After every row comes one of two labels: whether the row has a hidden trait. Each part has its own trait and labels.
(in the rows, 128 means zero)
[146 139 103  77 140 116 133 118  60 144 135 125 122 159 143 105 118  63
 164 125 141 136 108 117 118 133 168 139 123 138 140 138 117 152 108 122
 119 130 143 122 175 154 135 126 108 124  99 125 144 123 132 128 122 141
 153 105 108  90 126 156 106 139 137 140  79 143 128 126 118 129 146 197
 117 142 105 167 115 131 165 117 135 120  41 174 146]	C
[116 125 103  84 125 112 156 125 104 134 151 158 126 144 134 111 126  67
 158 121 144 181 181 136 119 136 132 146 127 136 116 147 135 140 105 124
 140 117 125 130 133 146 147 153 124 124 101 142 161 100 139 125 128 132
  91 111 154  84 115 123 134 144 141 126  77 141 160 135 119 131 132 137
 122 134 114 140 124 117 140 129 131 130  39 145 155]	V
[145 156 104  76 151 116 111 115  35 158 141 120 120 167 159  83 112  55
 176 124 147 113  54 106 117 127 197 132 112 138 134 124 110 173 102 105
 103 127 163 116 195 159 126 112 107 120 105 120 145 133 135 127 121 139
 161 106  84  74 126 187  89 135 135 154 106 152 114 115 118 125 160 162
 111 138  97 183 122 136 186 106 149 116  43 190 143]	C
[130 139 112  84 149 120 127 119  70 146 139 123 126 164 145 101 121  75
 169 129 138 121  91 110 118 131 178 133 124 139 138 123 114 183 103 118
 115 143 149 119 179 153 134 118 112 124 107 125 133 136 133 129 121 140
 173 109 115  86 132 174 112 134 138 147 160 147 126 121 121 127 169 120
 115 139 105 173 117 134 164 120 135 120  25 188 144]	C
[166 167  88  40 171 111 130 106   1 165 139 100 115 205 166  42 107  36
 204 125 152 100  48  86 106 131 237 146 110 150 168 118  99 196  85 107
  92 154 177 104 235 173 135 102  79 116  92 115 135 143 134 130 111 156
 249 104  75  48 135 213  76 137 140 169 144 162 114 115 110 128 180 136
  98 150  83 234 100 146 215  97 147 110  39 254 161]	V
[145 142 116  92 145 120 127 118  75 141 137 118 120 172 141 101 123  72
 163 128 139 123 149 116 119 130 163 138 122 137 144 126 116 153 106 118
 115 138 150 119 169 153 135 118 103 122 112 125 136 134 136 129 124 139
 181 110 116  94 133 171  98 132 133 146 159 144 125 123 118 129 150 148
 111 141 110 204 115 133 133 118 126 122  40 188 144]	C
[164 168 101  71 184 110  96 105   1 168 140 108 113 187 167  47  96   1
 197 121 151  90 117  91 110 125 194 141 106 144 152 117  96 196  89  97
  98 141 175 109 232 187 130  98  87 117  98 112 150 138 135 127 110 152
 214 105  56  61 127 206  65 139 142 160 104 161 107 111 112 123 181 104
 100 143  82 217 108 145 223  95 151 111  28 247 155]	C
[112 135 105  66 122 109 160 121  95 145 142 159 119 143 130 103 133  54
 147 125 148 191 118 141 118 143 147 142 135 132 123 152 141 139  81 120
 148 119 126 129 140 162 148 224 119 123  97 147 155  99 137 128 131 140
  85 112 155 100 118 126 142 145 146 129  65 155 157 127 121 133 123 165
 121 135 116 159 121 111 141 151 131 131  82 170 160]	V
[132 141 119  82 144 120 133 119  61 161 142 127 121 143 138  97 125 120
 161 130 138 129 166 113 123 135 166 133 123 137 141 128 117 159 106 122
 117 139 145 117 176 159 133 122 105 123 106 125 135 135 134 132 125 146
 171 109 115  91 136 160 107 135 138 143 125 144 132 124 120 127 148 134
 117 138 108 190 113 128 146 122 138 120  62 167 143]	C
[142 141 100  77 134 116 131 116  56 142 140 125 124 160 140  81 117  53
 169 124 150 135  85 124 115 129 166 145 118 149 137 132 119 163  97 115
 121 134 149 120 169 155 136 120 108 125 101 129 142 126 137 128 119 140
 153 111 108  86 125 157 104 138 140 141 163 139 123 123 117 131 144  90
 117 141 104 175 117 133 161 116 134 120  51 194 151]	C
[130 125  99  83 101 109 139 124  88 135 146 161 129 141 130 106 119  69
 144 115 144 173  98 131 120 129 161 152 126 137 117 153 138 141 105 115
 142 109 118 134 144 155 143 147 127 123  99 140 162  84 141 121 124 129
  66 110 141 114 109 126 115 147 156 118 189 143 140 127 121 136 124 148
 122 137 111 126 127 123 138 123 130 132  41 152 158]	V
[153 148 102  91 127 120 102 118  57 149 134 127 125 153 146  82 110  48
 163 121 141 114 113 118 118 121 181 143 119 138 135 130 117 170 110 116
 109 136 132 120 176 153 131 114 103 124 109 123 146 127 135 127 113 143
 182 111  96  98 123 156 104 138 132 131 150 148 120 121 120 132 146  84
 109 141 106 148 113 140 166 107 134 123  44 186 141]	C

[136 131 129 133 134 132 123 125 128 131 130 124 130 131 135 131 129 126
 130 135 134 130 136 136 125 131 130 134 139 127 130 128 121 131 138 134
 131 132 126 125 126 130 123 128 131 129 126 131 130 128 147 135 127 134
 130 137 135 127 128 126 132 130 125 127 127 130 134 135 127 132 133]	QB
[137 129 132 135 129 131 125 127 128 127 129 125 130 133 133 131 129 127
 131 133 129 126 136 138 126 130 129 155 138 127 136 129 139 130 134 139
 130 130 127 126 130 130 124 130 135 133 126 130 132 130 148 132 128 136
 129 134 132 129 131 138 135 129 126 130 127 134 132 138 126 132 134]	QB
[141 138 143 139 148 145 127 130 133 152 128 128 144 137 150 129 134 128
 132 173 128 133 138 192 128 136 132 190 175 134 128 140 164 129 132 155
 152 131 129 127 136 129 144 136 132 137 134 130 129 135 245 141 130 129
 129 138 144 131 128 150 145 130 127 133 128 136 150 170 133 131 139]	MP
[155 133 139 146 123 135 119 127 132 147 131 118 132 145 148 139 132 125
 136 122 135 127 151 166 123 132 132 216 133 122 158 138 165 133 145 163
 136 134 124 123 135 132 145 136 148 142 127 135 143 126 216 140 130 135
 131 146 141 130 138 162 156 132 122 135 125 144 165 154 125 139 147]	MP
[133 131 139 146 140 131 124 132 136 147 129 126 127 130 143 139 129 127
 135 143 139 132 146 159 126 131 130 221 149 127 161 145 177 131 135 164
 133 133 128 126 141 130 155 137 142 144 133 133 143 136 210 134 131 156
 130 138 138 134 142 127 160 134 125 137 127 145 161 132 128 131 146]	MP
[143 132 135 138 134 134 123 127 130 139 131 123 132 137 139 134 131 126
 132 144 130 127 136 153 124 131 131 175 130 127 143 132 146 131 138 147
 136 132 126 125 125 130 135 132 144 135 127 132 135 127 175 137 128 144
 130 139 137 129 133 145 143 130 124 131 126 136 133 128 127 134 139]	MP
[132 140 145 144 180 152 129 129 135 151 140 130 153 132 159 127 136 129
 132 187 159 154 128 201 133 141 128 150 174 138 128 147 142 129 132 154
 157 136 128 128 135 129 141 138 199 128 143 132 134 132 255 146 131 128
 129 128 153 131 135 135 146 144 128 128 128 128 140 186 143 128 130]	QB
[123 129 135 146 167 130 132 132 140 140 130 134 139 127 129 140 129 130
 127 130 171 163 127 138 136 134 127 161 135 132 149 154 146 126 123 148
 133 135 130 130 142 128 150 128 145 128 147 132 137 133 198 130 133 132
 127 125 140 135 142 147 154 150 131 136 129 130 137 149 143 126 130]	QB
[128 133 139 128 171 126 130 129 128 128 136 129 147 132 144 135 128 129
 131 166 167 154 126 168 134 137 130 146 156 134 138 147 140 128 128 147
 145 135 129 129 137 128 141 135 170 128 142 132 128 131 212 127 131 132
 127 131 127 132 137 137 146 146 129 133 129 128 136 164 141 127 128]	QB
[127 130 134 130 135 134 133 132 131 138 131 133 131 129 134 128 130 130
 128 143 126 132 125 150 131 130 128 144 126 133 135 136 147 126 121 134
 138 126 131 130 133 126 139 130 140 131 131 126 126 131 164 129 130 131
 127 125 130 131 131 130 135 128 131 130 129 127 131 141 134 125 128]	QB
[131 128 130 130 129 128 130 130 130 132 128 130 129 128 127 128 128 129
 128 131 129 132 129 131 130 128 128 146 130 129 135 132 138 127 126 132
 129 127 129 129 132 128 136 128 129 131 129 128 131 128 139 127 129 131
 127 126 127 130 131 136 133 127 129 130 128 131 132 130 129 128 130]	QB
[126 135 144 166 221 141 133 132 149 155 136 133 159 139 124 153 132 130
 137 182 221 201 123 174 131 127 129 168 157 136 159 179 135 126 126 126
 148 125 130 131 151 129 162 142 191 130 165 139 144 134 255 140 136 131
 127 127 123 140 154 150 173 175 131 142 130 128 139 184 160 124 127]	QB
[149 133 135 144 139 129 118 123 131 140 130 119 134 141 142 138 131 124
 130 142 141 132 143 151 122 134 132 136 156 122 145 134 113 134 148 154
 124 135 123 122 131 133 132 133 133 131 126 135 132 131 185 142 127 148
 132 147 144 127 133 124 147 136 121 132 125 137 153 149 125 139 143]	QB
[144 133 135 131 136 135 121 126 127 139 131 122 133 138 141 135 131 126
 133 142 133 129 143 151 124 132 131 174 145 126 144 122 144 132 140 150
 134 133 126 124 131 131 135 133 150 135 127 133 136 132 184 138 128 145
 131 142 139 128 133 125 146 132 123 127 126 137 149 150 127 136 140]	MP
[151 129 136 145 131 129 123 130 134 143 128 123 128 145 133 138 129 126
 136 135 137 129 149 146 125 131 130 221 149 124 160 122 169 132 140 161
 128 133 125 124 139 131 149 135 134 128 129 134 143 134 183 135 130 156
 130 141 137 132 140 167 159 132 124 127 126 144 161 141 125 137 133]	MP
[131 130 133 141 153 131 126 127 133 135 129 127 135 129 134 136 129 127
 132 128 151 143 134 148 130 133 129 154 138 128 139 139 136 129 133 144
 132 134 127 127 134 129 137 132 145 131 136 133 135 130 169 134 130 134
 129 133 139 127 135 138 142 140 127 132 128 131 137 145 133 130 132]	QB
[134 132 132 133 137 134 125 127 129 126 131 125 134 131 130 132 131 127
 130 125 133 129 134 148 126 131 130 142 141 128 130 126 132 130 134 138
 136 130 127 126 129 129 129 130 144 129 125 130 131 128 161 135 128 136
 129 136 134 128 129 132 128 131 126 129 127 130 136 140 129 131 132]	QB
[137 147 154 141 177 165 131 131 133 167 146 132 161 135 173 132 128 130
 131 217 139 143 130 253 131 144 134 179 206 145 141 146 164 128 123 162
 176 131 130 129 136 128 149 138 223 133 142 128 133 128 255 153 131 147
 129 141 155 132 135 145 146 134 130 132 129 132 125 209 144 127 134]	QB
[144 139 129 153 171 149 133 138 143 168 140 137 150 147 152 142 135 130
 127 195 154 132 137 222 135 127 130 243 185 139 170 164 210 127 124 181
 161 132 130 131 150 126 133 143 190 146 149 130 144 143 255 141 136 159
 127 134 150 141 150 182 172 141 132 128 130 143 124 191 132 128 143]	MP
